Below is a small trained network, with its code and all its weights. Each question gives an input and a class and asks what happens when units are switched off, that is, made to give their printed mean instead of their output.

import numpy as np


def w(rows, s, z=0):
    codes = np.array(rows[::2]) - 128.0
    scale = np.full(codes.shape[1], s)
    scale[-1] = z or s
    return codes * scale


def f(y):
    return y / 2 * (1 + np.tanh(0.7978845608 * (y + 0.044715 * y**3)))


def log_softmax(a):
    a = a - a.max(-1, keepdims=True)
    return a - np.log(np.exp(a).sum(-1, keepdims=True))


def net(x, mask):
    res = np.array(x, float).reshape(1, 6) / 4 @ E
    y = f(res @ A[0][:, :-1].T + A[0][:, -1])
    res = res + np.where(mask, y, B[0][:, -1]) @ B[0][:, :-1]
    return log_softmax(res[-1] @ U[:, :-1].T + U[:, -1])


A, B = {}, {}
E = w([
[143,82,179,252,134],'x0',
[23,93,93,140,208],'x1',
[189,198,66,168,193],'x2',
[181,13,96,97,146],'x3',
[101,115,22,184,45],'x4',
[128,128,128,128,128],'x5',
],0.011)
A[0] = w([
[181,150,135,88,70,112],'n1',
[133,91,150,147,127,86],'n2',
[112,157,144,134,121,76],'n3',
[84,100,145,118,70,96],'n4',
[111,105,140,102,93,98],'n5',
[144,98,169,215,145,7],'n6',
[113,157,140,134,121,93],'n7',
[159,86,88,63,142,112],'n8',
[118,127,64,154,99,112],'n9',
[163,129,106,132,158,100],'n10',
[59,118,123,103,188,110],'n11',
[175,139,143,127,88,106],'n12',
[181,150,84,157,170,88],'n13',
[111,97,154,106,96,100],'n14',
[100,170,149,145,112,105],'n15',
[175,148,136,133,86,83],'n16',
[121,163,68,5,128,23],'n17',
[100,177,139,123,108,91],'n18',
[82,122,102,116,161,96],'n19',
[110,135,59,145,60,63],'n20',
[141,140,190,87,184,73],'n21',
[106,179,147,141,120,110],'n22',
[161,132,152,114,87,96],'n23',
[163,167,90,133,160,75],'n24',
[92,182,127,103,110,119],'n25',
[141,133,166,113,146,89],'n26',
[140,141,113,136,143,77],'n27',
[121,120,139,140,127,71],'n28',
[86,106,152,93,93,90],'n29',
[84,111,106,141,155,93],'n30',
[169,67,107,118,132,71],'n31',
[92,102,176,112,107,100],'n32',
[104,182,132,142,122,112],'n33',
[118,143,134,133,124,80],'n34',
[86,111,106,147,157,107],'n35',
[163,94,99,114,148,98],'n36',
[143,145,169,107,192,118],'n37',
[152,163,81,140,176,112],'n38',
],0.021,0.012)
B[0] = w([
[188,183,64,182,210,232],'n1',
[90,131,149,156,126,156],'n2',
[90,85,120,140,139,145],'n3',
[89,188,148,55,127,198],'n4',
[90,164,155,98,136,167],'n5',
[128,170,213,247,31,196],'n6',
[96,81,133,134,145,148],'n7',
[73,37,181,175,165,223],'n8',
[183,86,98,69,39,216],'n9',
[86,137,145,103,139,166],'n10',
[186,172,75,175,181,222],'n11',
[167,176,73,173,214,198],'n12',
[57,196,164,55,149,211],'n13',
[93,160,141,77,147,174],'n14',
[112,36,159,136,182,179],'n15',
[139,146,99,154,175,193],'n16',
[133,168,222,248,21,253],'n17',
[102,72,140,136,154,174],'n18',
[186,183,67,184,208,183],'n19',
[200,56,64,58,32,227],'n20',
[194,61,44,65,27,217],'n21',
[87,52,138,127,174,184],'n22',
[160,165,87,143,177,183],'n23',
[69,185,134,78,129,190],'n24',
[97,62,186,180,149,194],'n25',
[166,89,94,103,94,164],'n26',
[117,151,132,105,128,137],'n27',
[105,149,120,142,110,126],'n28',
[80,195,128,72,134,185],'n29',
[172,155,70,162,171,178],'n30',
[87,25,139,137,187,188],'n31',
[108,193,146,54,135,183],'n32',
[94,70,130,128,150,185],'n33',
[141,117,148,122,139,127],'n34',
[182,156,105,153,167,185],'n35',
[91,59,149,124,173,179],'n36',
[173,93,79,69,45,216],'n37',
[78,198,173,36,140,212],'n38',
],0.011,0.015)
U = w([
[197,87,67,39,45,96],'0',
[191,204,65,170,240,97],'1',
[48,226,182,8,156,107],'2',
[123,161,240,235,51,255],'3',
[69,6,177,130,215,72],'4',
],0.012,0.008)

Each question gives the input, the list of numbers given to net, and the class t.
The units are the neurons (one row each of A and B). Each row of codes is followed by its name. A weight is (code - 128) times the scale printed after its matrix; where a second scale follows, it is the last column's (A, B and U).
mask holds one flag per neuron, in row order. A switched-off neuron (its flag False) gives its mean, the last column of its row in B, instead of its output. The means were averaged over made-up inputs and are rounded, as every weight is.
A unit's drop is (log p(t) with every unit on - log p(t) with that unit switched off) / (log p(t) with every unit on - log p(t) with every unit switched off).
The circuit of an input: a set's keep is (log p(t) with only the set's units on - log p(t) with every unit switched off) / (log p(t) with every unit on - log p(t) with every unit switched off). Starting from the 12 units with the biggest drops (on a tie, the unit counted first), units are removed one at a time, each time the one whose removal leaves the highest keep (on an exact tie, the one counted first), for as long as the keep stays at least 0.8.
circuit, biggest first: the units of the circuit, biggest drop first
top k neurons: the k neurons with the biggest drops, biggest first
drop of u: that unit's drop, to one decimal
input [2,7,-1,6,-2,0], class 1: circuit, biggest first -> (n11)
input [5,-7,2,8,-5,-4], class 4: top 3 neurons -> (n31 n36 n11)
input [-3,6,6,7,-2,-5], class 4: top 2 neurons -> (n8 n36)
input [1,3,1,-7,-7,5], class 0: top 2 neurons -> (n21 n37)
input [3,3,-8,-7,-1,-8], class 2: top 2 neurons -> (n32 n4)
input [-4,-3,7,-6,-4,-5], class 2: top 2 neurons -> (n38 n24)
input [-7,4,4,3,-7,5], class 0: top 3 neurons -> (n21 n37 n6)
input [-1,-7,-8,-4,4,-2], class 2: top 2 neurons -> (n4 n29)
input [-8,-8,-4,3,1,-2], class 1: top 2 neurons -> (n1 n12)
input [3,5,6,1,0,1], class 2: top 2 neurons -> (n38 n13)
input [-6,5,-5,7,1,8], class 4: top 2 neurons -> (n8 n31)
input [0,7,-6,-7,5,-5], class 1: top 4 neurons -> (n11 n19 n30 n35)
input [0,-3,7,-4,6,1], class 2: drop of n38 -> 0.6
input [2,-2,5,-2,-5,8], class 0: circuit, biggest first -> (n37)
input [6,7,-7,1,-6,-7], class 1: drop of n20 -> 0.2
input [7,1,0,2,-3,1], class 3: drop of n15 -> 0.0
